Each row has a name. Each piece below is followed by the name of the row it came from, unless a question asks for something else. Each question is about the rows just above it. Places in a row count from 0.

[157 105 143 128 147 105 167  84 127 173  84 170 146 145 130 118 161 181
 146 147 128 111  92  97  78  94  96 135 103 106 138 118 149 116 126 136
 115  54 147  90 124 129 149 145 126 208  94  92 172]  kon
[170 112  76 106 165 134 122  84 161 173 102 117 125 173 107  99 150 167
 110 129  98 125 117 125 117 134 121 142  92 172  94 104 141 163  94 104
 198  79 158 170  92 174 117  35  90 101  83 162 141]  lotif
[106 168 134 122 103 141 102 121 150 119 106 162 133 144 117 149 169 131
 128 136 117 148 162 109 128 123 111 117 135 141 134  84 143  99 150 111
 119 163  95 120 170 114 126 186 137 176 187 129 124]  lum
[183 122 136 126 164 112 142  90 148 177  88 130 116 158 125 103 158 182
 113 139 107 109  90 104  86 101 118 142  79 138 129 125 154 151  84 109
 148  49 168 131  82 166 121  96 114 152  54 122 168]  dos
which: [106 165 134 122]  lotif
Does one of the named rows hold [105 168 134] side by side, in this order?  no

[149 137 140 151 146 141 180  15] = dos
[160  38 172 156 191 102 114 130] = koza
[ 89  70 135 128 126  99  81 150] = kon
[149 140 137 146 180 141 151 109] = nuv
[ 71 145  42 107  98  82 114 165] = Mek
[111 160  38 172 156 191 102 115] = nek
[ 99 111 128 150 105 107 113 116] = genup
The row with [149 137 140 151 146 141 180] is  dos
Does one of the named rows hold [130 114] side by side, in this order?  no
which: [160  38 172 156 191 102 115]  nek
which: [150 105 107 113]  genup

[119 127  94 109 125 192  94 126 152]  toge
[250  48 133  34 115 183  86 117 104]  lotif
[160 134 155 196 201 213 158 143 104]  nek
[165 146 131 114  88 172 153  69 180]  Ganip
[159  55 102 187 111 150  45 173 129]  genup
One entry of nek was changed: [160 134 155 196 201 213 159 143 104]. Where, and from what?  6, [158]
Is [153 172] printed in one of the named rows, side by side and in this order?  no
Is [116 183  86 117 104] printed in one of the named rows, side by side and in this order?  no

[ 93 211 133  54  81 173 189 128 106 184  96 167  73 177  62 184 174 208
  40  65  95 166  96 102  54  76 149 145  52  87  83  53]  toge
[ 93 211 133  54  71 173 189 128 126 184  96 167 138 177 125 184 174 208
  40  65  95 166  96 102  54 145  53  76 149  83  87  52]  kon
[ 93 211 133  54  71 173 189 128 106 184  96 167  73 177 125 184 174 208
  40  65  95 166  96 102  54 145  53  76 149  83  87  52]  dos
Is [184 126] printed in one of the named rows, side by side and in this order?  no
which: [ 93 211 133  54  71 173 189 128 106 184  96 167  73 177 125 184 174 208
  40  65  95 166  96 102  54 145  53  76 149  83  87  52]  dos
Does one of the named rows hold [ 73 177  62 184 174] side by side, in this order?  yes
Does one of the named rows hold [184  96] side by side, in this order?  yes
which: [ 93 211 133  54  71 173 189 128 126 184  96 167 138 177 125 184 174 208
  40  65  95 166  96 102  54 145  53  76 149  83  87  52]  kon
Where does [ 93 211 133  54  81 173 189 128 106 184  96 167  73 177  62 184 174 208
  39  65  95 166  96 102  54  76 149 145  52  87  83  53] differ from toge, and what was there?  18, [40]

[210 182  85  93 217 124  69 115  98  88 172 218 207 200 100 202 154 188
 108 204  54  47  88  99  49 148]  lotif
[ 69 114 180 212  48  39  27 185 188 193 188  34 148  34  42  41  36 228
 208 225 108  52 188  71 214 156]  lum
[ 35  57 180 212  48 161  27 185 188 193 188  34 148  34  42  41  36 228
 208 225 108  52 188  71 214 156]  puna
which: [ 48 161  27 185 188 193 188  34 148  34  42  41]  puna
Changed lotif: [210 182  85  93 217 124  69 114  98  88 172 218 207 200 100 202 154 188
 108 204  54  47  88  99  49 148]. Place and old value:  7, [115]
The row with [ 69 115] is  lotif
Does one of the named rows hold [41 36] side by side, in this order?  yes
Where does [211 182  85  93 217 124  69 115  98  88 172 218 207 200 100 202 154 188
 108 204  54  47  88  99  49 148] differ from lotif, and what was there?  0, [210]
Changed lotif: [210 182  85  93 217 124  69 115  98  88 172 218 207 200 100 202 154 188
 109 204  54  47  88  99  49 148]. Place and old value:  18, [108]
Where does [ 70 114 180 212  48  39  27 185 188 193 188  34 148  34  42  41  36 228
 208 225 108  52 188  71 214 156] differ from lum, and what was there?  0, [69]

[199 116 125 119 191 129  82 169] = nuv
[199  38  54 102 212  88  81 100] = genup
[ 94 108 108  82  84  70 119 152] = Ganip
[120  69  83 200 173 203 164  86] = koza
which: [102 212  88  81]  genup
One entry of genup was changed: [199  38  54 102 212  88  82 100]. Where, and from what?  6, [81]
Where does [199 116 124 119 191 129  82 169] differ from nuv, and what was there?  2, [125]
[125 119 191 129  82] is in which row?  nuv
Does one of the named rows hold [108 108  94] side by side, in this order?  no
[108 108  82] is in which row?  Ganip

[179  85  77  20  60 107 123  78 204 179 209 165 140  97  88  35 166] : kon
[198 103 112 210 166 133  31 224  54  21  70 158 206 166  65  24 194] : toge
[ 88  36 220 107 154  71  77  36 195  25 164 150 225  53  62  43  65] : nuv
[198 103 112 210 166 133  31 224 238  84 126 118  87  33 155 169  76] : Mek
[ 61  31 175 219  26 203 163  29  54  21  70 158 206 133  65  16 194] : koza
[179  85  77  20  60 107 123  78 139 127 210  49 198 222 121 104  50] : lotif
Changed koza: [ 61  31 175 218  26 203 163  29  54  21  70 158 206 133  65  16 194]. Place and old value:  3, [219]
Does one of the named rows hold [175 219  26 204 163] side by side, in this order?  no
Which row holds [88 35]?  kon
Among the named rows, does one hold [199 103] next to each other, in this order?  no
Where does [199 103 112 210 166 133  31 224 238  84 126 118  87  33 155 169  76] differ from Mek, and what was there?  0, [198]
One entry of lotif was changed: [179  85  77  20  60 107 123  78 139 127 210  50 198 222 121 104  50]. Where, and from what?  11, [49]

[ 65  88  89 144 103 146 103 131  19 100 125]  toge
[131 138 145  56  50  50 117  96  54 115 179]  nuv
[ 65  96  20  35  63  58 144 217 126 155 168]  koza
The row with [ 65  88  89 144 103 146] is  toge
Where do [ 65  88  89 144] appear?  toge

[ 72  23   3 187  85] = nek
[102 100 157 165 139] = genup
[160 191 100  59 135] = nuv
[160 191  76 104 153] = puna
Among the named rows, does one hold [  3 187] next to each other, in this order?  yes
Where does [ 72  22   3 187  85] differ from nek, and what was there?  1, [23]
which: [160 191 100  59 135]  nuv
[191  76 104] is in which row?  puna

[220 108 118 148 134 113 138] = lum
[ 70 121 111 135 111 135 116] = koza
[ 79 136 151 130 131 105 143] = nuv
One entry of lum was changed: [220 108 119 148 134 113 138]. Where, and from what?  2, [118]
Is [105 143] printed in one of the named rows, side by side and in this order?  yes
Where does [220 108 118 148 134 113 139] differ from lum, and what was there?  6, [138]
Where do [135 111 135] appear?  koza
One entry of lum was changed: [220 108 118 148 134 112 138]. Where, and from what?  5, [113]
Does one of the named rows hold [134 112] side by side, in this order?  no

[ 39 177 139 223 215] : nek
[176 107 154  79  94] : genup
[150 124 110 144 136] : Mek
[ 94 132 167 238 197] : puna
[141 182 198  48  65] : lum
[ 39 177 139 182 198] : lotif
Does one of the named rows hold [198 182] side by side, in this order?  no
Where does [ 40 177 139 223 215] differ from nek, and what was there?  0, [39]
Among the named rows, does one hold [197 238 167 132  94] next to each other, in this order?  no
The row with [139 182 198] is  lotif

